Below is a small trained network, with its code and all its weights. Each question gives an input and a class and asks what happens when units are switched off, that is, made to give their printed mean instead of their output.

import numpy as np


def w(rows, s, z=0):
    codes = np.array(rows[::2]) - 128.0
    scale = np.full(codes.shape[1], s)
    scale[-1] = z or s
    return codes * scale


def norm(h):
    return h / np.sqrt((h * h).mean(-1, keepdims=True) + 1e-5)


def f(y):
    return np.maximum(y, 0)


def log_softmax(a):
    a = a - a.max(-1, keepdims=True)
    return a - np.log(np.exp(a).sum(-1, keepdims=True))


def net(x, mask):
    res = np.array(x, float).reshape(1, 8) / 4 @ E
    u = 0
    for l in range(3):
        y = f(norm(res) @ A[l][:, :-1].T + A[l][:, -1])
        res = res + np.where(mask[u : u + 16], y, B[l][:, -1]) @ B[l][:, :-1]
        u += 16
    return log_softmax(norm(res)[-1] @ U[:, :-1].T + U[:, -1])


A, B = {}, {}
E = w([
[210,198,182,90,244,156,178,49,152,101,124,185],'x0',
[157,209,102,148,72,73,81,93,198,84,139,100],'x1',
[74,220,219,201,97,107,110,49,2,199,105,127],'x2',
[140,201,119,124,90,200,218,172,76,89,217,58],'x3',
[170,102,182,167,65,91,191,151,136,105,94,171],'x4',
[106,69,87,245,139,158,172,38,178,143,201,145],'x5',
[172,120,79,74,119,27,167,117,93,220,200,153],'x6',
[125,130,128,128,129,126,131,127,130,128,128,130],'x7',
],0.0049)
A[0] = w([
[126,80,149,177,162,62,42,113,172,175,25,219,25],'0.n0',
[139,212,88,139,45,84,68,86,191,110,141,93,44],'0.n1',
[167,194,127,145,122,167,207,157,93,128,193,74,83],'0.n2',
[141,185,142,165,116,158,216,194,95,93,195,65,2],'0.n3',
[87,74,80,225,124,177,153,46,181,155,228,161,7],'0.n4',
[186,189,154,117,181,139,177,83,154,128,94,182,22],'0.n5',
[147,129,154,157,97,97,156,134,111,109,121,153,62],'0.n6',
[209,92,215,187,34,77,244,174,122,48,85,230,75],'0.n7',
[99,153,201,135,102,109,129,83,82,135,136,108,34],'0.n8',
[179,92,174,204,2,47,232,166,98,79,72,224,32],'0.n9',
[108,149,198,157,98,115,131,90,64,178,109,102,35],'0.n10',
[110,180,115,20,107,114,60,180,87,149,117,120,131],'0.n11',
[48,72,169,113,206,158,210,175,92,177,112,155,48],'0.n12',
[23,197,11,52,226,194,13,76,104,165,184,78,3],'0.n13',
[156,107,88,75,127,44,164,121,98,170,178,147,6],'0.n14',
[33,73,109,74,205,185,171,149,54,181,134,168,63],'0.n15',
],0.0047,0.0065)
B[0] = w([
[117,122,100,25,45,186,142,32,88,88,157,110,214],'0.n0',
[225,96,184,166,105,98,101,109,133,72,148,103,171],'0.n1',
[102,83,110,60,84,130,90,43,130,121,103,152,213],'0.n2',
[106,101,100,24,50,180,119,33,108,120,113,125,166],'0.n3',
[120,95,127,191,148,41,253,107,131,86,37,65,202],'0.n4',
[135,109,163,153,221,98,111,102,100,62,199,139,164],'0.n5',
[111,128,112,132,142,128,134,122,136,137,111,87,134],'0.n6',
[91,142,113,80,213,191,63,116,183,213,171,17,234],'0.n7',
[167,158,32,173,146,164,108,125,127,163,103,147,146],'0.n8',
[103,135,140,103,202,171,57,119,180,218,162,18,206],'0.n9',
[169,144,43,177,145,166,109,130,129,167,106,151,166],'0.n10',
[119,99,121,182,142,76,236,87,158,115,94,86,253],'0.n11',
[246,93,175,159,70,130,80,120,118,94,135,113,173],'0.n12',
[114,122,202,96,174,193,92,125,227,236,140,17,205],'0.n13',
[168,126,97,136,113,97,146,123,121,203,169,160,146],'0.n14',
[235,86,196,168,65,114,122,125,135,127,134,101,199],'0.n15',
],0.0055,0.0032)
A[1] = w([
[136,117,69,114,140,140,141,203,187,99,149,176,3],'1.n0',
[162,57,161,130,163,169,141,186,37,147,122,179,59],'1.n1',
[87,79,144,120,137,60,61,79,149,160,51,243,58],'1.n2',
[32,99,69,187,2,89,89,239,111,154,141,123,19],'1.n3',
[94,200,106,96,67,204,230,171,77,80,214,127,43],'1.n4',
[130,203,150,19,117,103,103,217,64,130,65,122,57],'1.n5',
[70,149,150,155,158,165,100,142,146,111,111,105,59],'1.n6',
[103,105,148,145,149,148,96,118,114,90,87,119,70],'1.n7',
[89,65,140,79,143,90,66,101,178,139,77,225,56],'1.n8',
[89,157,163,166,142,192,112,173,116,21,54,117,45],'1.n9',
[130,134,72,104,141,62,141,157,80,181,154,174,34],'1.n10',
[145,177,165,31,152,76,91,244,100,109,40,96,96],'1.n11',
[107,44,167,128,170,200,126,179,70,160,121,166,59],'1.n12',
[57,204,206,180,92,94,116,129,64,169,131,210,39],'1.n13',
[150,84,69,87,145,148,152,234,218,82,176,204,23],'1.n14',
[57,158,158,185,132,214,99,171,134,32,51,149,25],'1.n15',
],0.0061,0.0054)
B[1] = w([
[148,149,89,150,135,152,104,156,112,159,80,140,146],'1.n0',
[193,115,157,170,75,108,126,143,138,99,135,121,174],'1.n1',
[114,130,109,84,63,194,157,112,99,82,150,94,215],'1.n2',
[102,104,190,82,254,117,104,145,78,55,150,139,243],'1.n3',
[108,87,118,62,73,154,102,65,104,101,90,130,198],'1.n4',
[98,89,115,190,137,117,180,73,160,120,130,116,198],'1.n5',
[130,123,141,117,114,126,146,155,143,168,153,142,174],'1.n6',
[132,132,121,128,108,126,146,137,132,146,165,140,170],'1.n7',
[116,143,116,86,81,179,142,101,87,104,154,87,203],'1.n8',
[116,95,115,126,105,112,118,125,169,175,183,200,206],'1.n9',
[125,118,134,119,102,120,131,126,166,156,152,178,148],'1.n10',
[109,89,110,217,145,117,187,80,167,134,136,115,252],'1.n11',
[186,142,164,147,88,123,113,146,141,118,144,106,186],'1.n12',
[163,146,10,135,152,193,121,194,130,138,57,139,168],'1.n13',
[141,162,64,139,146,179,97,180,95,157,41,127,200],'1.n14',
[102,121,114,124,106,122,128,124,175,180,198,205,200],'1.n15',
],0.0085,0.003)
A[2] = w([
[108,103,165,143,121,203,109,158,165,118,162,184,149],'2.n0',
[162,142,85,60,125,11,186,158,63,217,188,183,56],'2.n1',
[125,106,129,104,150,123,71,109,148,159,112,106,79],'2.n2',
[56,101,166,148,138,74,79,232,90,101,181,110,31],'2.n3',
[129,154,155,84,141,100,118,145,156,154,99,115,84],'2.n4',
[164,223,95,146,112,69,68,93,188,65,142,123,74],'2.n5',
[122,139,75,125,142,145,118,184,122,124,62,149,87],'2.n6',
[97,181,146,161,119,133,99,123,101,178,109,129,77],'2.n7',
[180,68,110,138,117,127,107,141,156,113,154,102,168],'2.n8',
[101,221,165,180,98,130,84,88,19,196,119,171,110],'2.n9',
[129,157,148,119,105,102,99,143,121,106,103,144,51],'2.n10',
[127,150,153,102,135,112,139,160,117,119,141,159,36],'2.n11',
[95,140,99,229,140,114,183,93,95,130,113,129,109],'2.n12',
[170,168,164,79,220,135,145,115,145,87,154,171,46],'2.n13',
[185,220,175,98,207,133,184,98,126,74,139,255,37],'2.n14',
[153,218,124,145,93,48,63,126,168,49,133,121,2],'2.n15',
],0.0071,0.0043)
B[2] = w([
[137,217,117,105,106,9,108,115,121,186,162,163,214],'2.n0',
[52,203,165,180,72,161,67,108,233,130,186,237,176],'2.n1',
[96,173,159,110,140,174,169,141,99,124,139,79,175],'2.n2',
[117,145,175,83,241,67,85,102,66,77,117,155,178],'2.n3',
[109,109,123,133,144,145,145,125,154,119,134,100,140],'2.n4',
[189,66,199,154,77,157,151,211,38,186,141,152,179],'2.n5',
[163,244,78,164,132,100,109,135,80,157,110,149,152],'2.n6',
[155,135,98,100,161,143,130,180,150,146,117,111,157],'2.n7',
[126,246,184,145,135,121,139,133,70,143,82,150,254],'2.n8',
[190,126,27,71,158,157,110,242,182,82,60,138,209],'2.n9',
[161,107,126,144,113,128,167,127,141,118,122,118,129],'2.n10',
[130,127,133,139,167,106,115,114,131,124,135,130,128],'2.n11',
[134,109,99,118,154,85,183,166,191,71,78,146,201],'2.n12',
[53,89,137,116,117,98,62,174,74,115,114,84,175],'2.n13',
[2,64,153,115,189,43,46,181,41,60,132,117,186],'2.n14',
[234,70,220,184,75,185,198,153,63,193,160,168,147],'2.n15',
],0.0059,0.0049)
U = w([
[172,171,16,122,159,155,111,198,125,131,48,149,186],'0',
[94,106,111,30,36,175,132,36,88,80,127,106,143],'1',
[67,105,170,113,216,70,83,141,63,61,147,139,252],'2',
[96,89,113,223,145,74,250,87,186,103,95,124,49],'3',
[119,153,172,111,170,164,102,138,193,218,144,44,47],'4',
[99,176,137,138,77,109,97,129,186,176,204,247,110],'5',
[243,115,198,175,73,123,140,159,71,131,135,136,71],'6',
],0.012,0.0016)

Each question gives the input, the list of numbers given to net, and the class t.
The units are the neurons (one row each of A and B). Each row of codes is followed by its name. A weight is (code - 128) times the scale printed after its matrix; where a second scale follows, it is the last column's (A, B and U).
mask holds one flag per neuron, layer by layer. A switched-off neuron (its flag False) gives its mean, the last column of its row in B, instead of its output. The means were averaged over made-up inputs and are rounded, as every weight is.
A unit's drop is (log p(t) with every unit on - log p(t) with that unit switched off) / (log p(t) with every unit on - log p(t) with every unit switched off).
The circuit of an input: a set's keep is (log p(t) with only the set's units on - log p(t) with every unit switched off) / (log p(t) with every unit on - log p(t) with every unit switched off). Starting from the 12 units with the biggest drops (on a tie, the unit counted first), units are removed one at a time, each time the one whose removal leaves the highest keep (on an exact tie, the one counted first), for as long as the keep stays at least 0.8.
circuit, biggest first: the units of the circuit, biggest drop first
most important unit: the unit with the biggest drop
k most important neurons: the k neurons with the biggest drops, biggest first
k most important neurons of layer l: the k neurons of layer l with the biggest drops, biggest first
input [0,-3,3,5,6,-1,-6,7], class 4: circuit, biggest first : [0.n7]
input [5,-2,4,1,-3,6,-8,6], class 5: circuit, biggest first : [1.n15, 1.n9, 2.n0]
input [-4,2,-6,-8,-8,-7,6,6], class 1: circuit, biggest first : [1.n8, 1.n2]
input [4,1,2,4,-6,7,-5,6], class 3: 3 most important neurons : [0.n4, 2.n12, 0.n7]
input [3,2,5,6,3,1,-5,1], class 1: 2 most important neurons of layer 0 : [0.n3, 0.n2]
input [2,3,-5,4,-8,-6,4,0], class 4: 2 most important neurons of layer 0 : [0.n13, 0.n4]
input [4,8,5,1,-3,-3,-8,-6], class 5: 2 most important neurons : [1.n15, 1.n9]
input [8,-1,5,-8,2,-6,-5,-5], class 1: 3 most important neurons : [1.n2, 0.n0, 1.n8]
input [-5,6,-2,2,-3,-2,4,-2], class 6: 2 most important neurons of layer 0 : [0.n1, 0.n11]
input [7,4,2,6,5,2,6,-3], class 2: 2 most important neurons : [2.n14, 0.n5]
input [7,3,5,2,-4,0,-8,7], class 5: circuit, biggest first : [1.n15, 1.n9]
input [-5,4,-3,-7,-2,1,-7,2], class 1: 3 most important neurons : [1.n8, 0.n0, 1.n2]
input [-6,5,1,4,8,3,-2,3], class 4: 2 most important neurons : [0.n9, 0.n7]
input [7,-3,-5,4,1,1,-7,5], class 2: circuit, biggest first : [2.n14]
input [4,-7,-5,6,-8,-7,6,6], class 4: circuit, biggest first : [0.n13, 2.n1]
input [2,-8,-6,-7,5,5,-3,-3], class 6: 2 most important neurons of layer 1 : [1.n12, 1.n1]
input [-4,7,6,1,6,-8,-1,-1], class 3: circuit, biggest first : [1.n11, 1.n5]
input [-5,4,7,-8,-6,4,-8,6], class 1: 2 most important neurons : [1.n2, 0.n0]
input [2,3,-4,3,-7,2,8,-1], class 5: 2 most important neurons of layer 0 : [0.n14, 0.n7]
input [-2,-1,-8,0,0,7,0,-5], class 0: most important unit : 1.n14
input [5,1,4,-8,5,8,-8,-6], class 1: circuit, biggest first : [0.n0, 1.n2]
input [-1,7,-7,-7,7,3,0,-4], class 0: 3 most important neurons : [1.n14, 0.n2, 0.n13]
input [7,-6,-4,-5,-5,7,1,2], class 2: 2 most important neurons : [1.n11, 2.n14]
input [-3,8,-6,-2,0,-3,8,0], class 5: 3 most important neurons : [2.n1, 0.n14, 1.n10]
input [-5,2,-6,-7,-7,0,-6,-8], class 1: 2 most important neurons : [1.n8, 0.n0]
input [7,-1,2,-3,8,-2,4,5], class 4: 3 most important neurons : [0.n7, 0.n9, 1.n3]
input [-1,5,7,4,-6,7,0,-4], class 0: most important unit : 2.n9
input [-4,-6,-7,2,5,6,6,-6], class 0: 2 most important neurons : [1.n14, 0.n11]
